Below are the code and all the weights of a small trained network. Each question names an input and a class and asks about switching units off, where a switched-off unit gives its printed mean instead of its output.

import numpy as np


def w(rows, s, z=0):
    codes = np.array(rows[::2]) - 128.0
    scale = np.full(codes.shape[1], s)
    scale[-1] = z or s
    return codes * scale


def f(y):
    return np.maximum(y, 0)


def log_softmax(a):
    a = a - a.max(-1, keepdims=True)
    return a - np.log(np.exp(a).sum(-1, keepdims=True))


def net(x, mask):
    res = np.array(x, float).reshape(1, 4) / 4 @ E
    y = f(res @ A[0][:, :-1].T + A[0][:, -1])
    res = res + np.where(mask, y, B[0][:, -1]) @ B[0][:, :-1]
    return log_softmax(res[-1] @ U[:, :-1].T + U[:, -1])


A, B = {}, {}
E = w([
[65,70,161,246,112,123,24],'x0',
[109,159,141,159,199,172,162],'x1',
[159,150,100,184,36,209,148],'x2',
[122,80,187,28,112,254,96],'x3',
],0.0097)
A[0] = w([
[86,100,189,110,254,105,183,189],'n1',
[191,152,76,62,125,127,216,129],'n2',
[123,146,99,91,160,122,163,251],'n3',
[142,175,84,227,162,75,132,122],'n4',
[170,165,113,210,90,216,145,176],'n5',
[112,83,158,108,163,74,106,7],'n6',
[158,170,71,158,142,62,141,63],'n7',
],0.0096,0.0027)
B[0] = w([
[254,162,96,140,87,61,129,237],'n1',
[115,122,101,228,148,118,42,249],'n2',
[174,168,162,231,156,139,92,199],'n3',
[230,121,148,124,166,169,105,254],'n4',
[219,121,46,92,117,36,128,234],'n5',
[174,165,13,141,64,138,174,179],'n6',
[159,159,194,38,119,231,95,215],'n7',
],0.0088,0.0092)
U = w([
[155,131,132,146,123,118,129,254],'0',
[182,131,42,98,115,62,182,62],'1',
[113,101,147,240,167,133,47,117],'2',
[184,129,205,65,152,238,122,141],'3',
[131,112,161,157,171,114,171,147],'4',
[47,121,173,112,219,128,231,25],'5',
[57,196,199,157,90,156,253,47],'6',
[10,200,191,88,191,109,243,32],'7',
],0.011,0.0089)

Each question gives the input, the list of numbers given to net, and the class t.
The units are the neurons (one row each of A and B). Each row of codes is followed by its name. A weight is (code - 128) times the scale printed after its matrix; where a second scale follows, it is the last column's (A, B and U).
mask holds one flag per neuron, in row order. A switched-off neuron (its flag False) gives its mean, the last column of its row in B, instead of its output. The means were averaged over made-up inputs and are rounded, as every weight is.
A unit's drop is (log p(t) with every unit on - log p(t) with that unit switched off) / (log p(t) with every unit on - log p(t) with every unit switched off).
The circuit of an input: a set's keep is (log p(t) with only the set's units on - log p(t) with every unit switched off) / (log p(t) with every unit on - log p(t) with every unit switched off). Starting from all 7 units, units are removed one at a time, each time the one whose removal leaves the highest keep (on an exact tie, the one counted first), for as long as the keep stays at least 0.8.
circuit, biggest first: the units of the circuit, biggest drop first
unit that matters most: the unit with the biggest drop
top k neurons: the k neurons with the biggest drops, biggest first
drop when u is switched off: that unit's drop, to one decimal
input [-6,0,-5,-1], class 2: circuit, biggest first => [n2 n3]
input [-6,4,-7,-8], class 3: circuit, biggest first => [n7]
input [-8,-3,-5,5], class 2: circuit, biggest first => [n2 n3]
input [-4,8,-6,-7], class 0: circuit, biggest first => [n1 n3 n7 n5]
input [7,8,8,-1], class 0: top 4 neurons => [n5 n1 n6 n4]
input [7,-1,-8,2], class 1: circuit, biggest first => [n6 n1]
input [7,-7,-5,-2], class 0: top 3 neurons => [n2 n6 n3]
input [8,7,-8,7], class 1: circuit, biggest first => [n1 n6]
input [-5,4,7,7], class 1: top 2 neurons => [n5 n7]
input [5,2,1,-7], class 3: circuit, biggest first => [n7 n4 n2]
input [-6,-8,-5,-3], class 0: circuit, biggest first => [n5 n2]
input [-8,3,-7,4], class 2: top 2 neurons => [n2 n3]
input [-2,-4,-5,5], class 1: top 3 neurons => [n7 n4 n6]
input [-4,1,-1,-4], class 2: circuit, biggest first => [n2 n5]
input [6,4,-8,7], class 1: top 2 neurons => [n1 n6]
input [7,-8,-3,2], class 0: top 3 neurons => [n2 n6 n3]
input [-2,5,-8,5], class 1: circuit, biggest first => [n1]
input [7,-4,8,-5], class 1: top 3 neurons => [n5 n2 n3]
input [2,2,-4,-3], class 1: top 2 neurons => [n1 n2]
input [5,-1,7,7], class 1: top 2 neurons => [n5 n7]
input [-4,-4,-7,-8], class 3: circuit, biggest first => [n7]
input [7,-3,2,-8], class 3: circuit, biggest first => [n7 n4 n2]
input [-7,2,-3,5], class 2: top 2 neurons => [n2 n3]
input [7,3,8,4], class 1: top 2 neurons => [n5 n2]
input [-4,-8,6,4], class 0: top 3 neurons => [n2 n1 n6]
input [5,-1,8,-5], class 1: top 3 neurons => [n5 n2 n3]
input [-6,-8,4,5], class 0: unit that matters most => n2
input [-6,6,4,3], class 0: top 2 neurons => [n5 n2]
input [-5,5,0,3], class 0: drop when n1 is switched off => 0.3
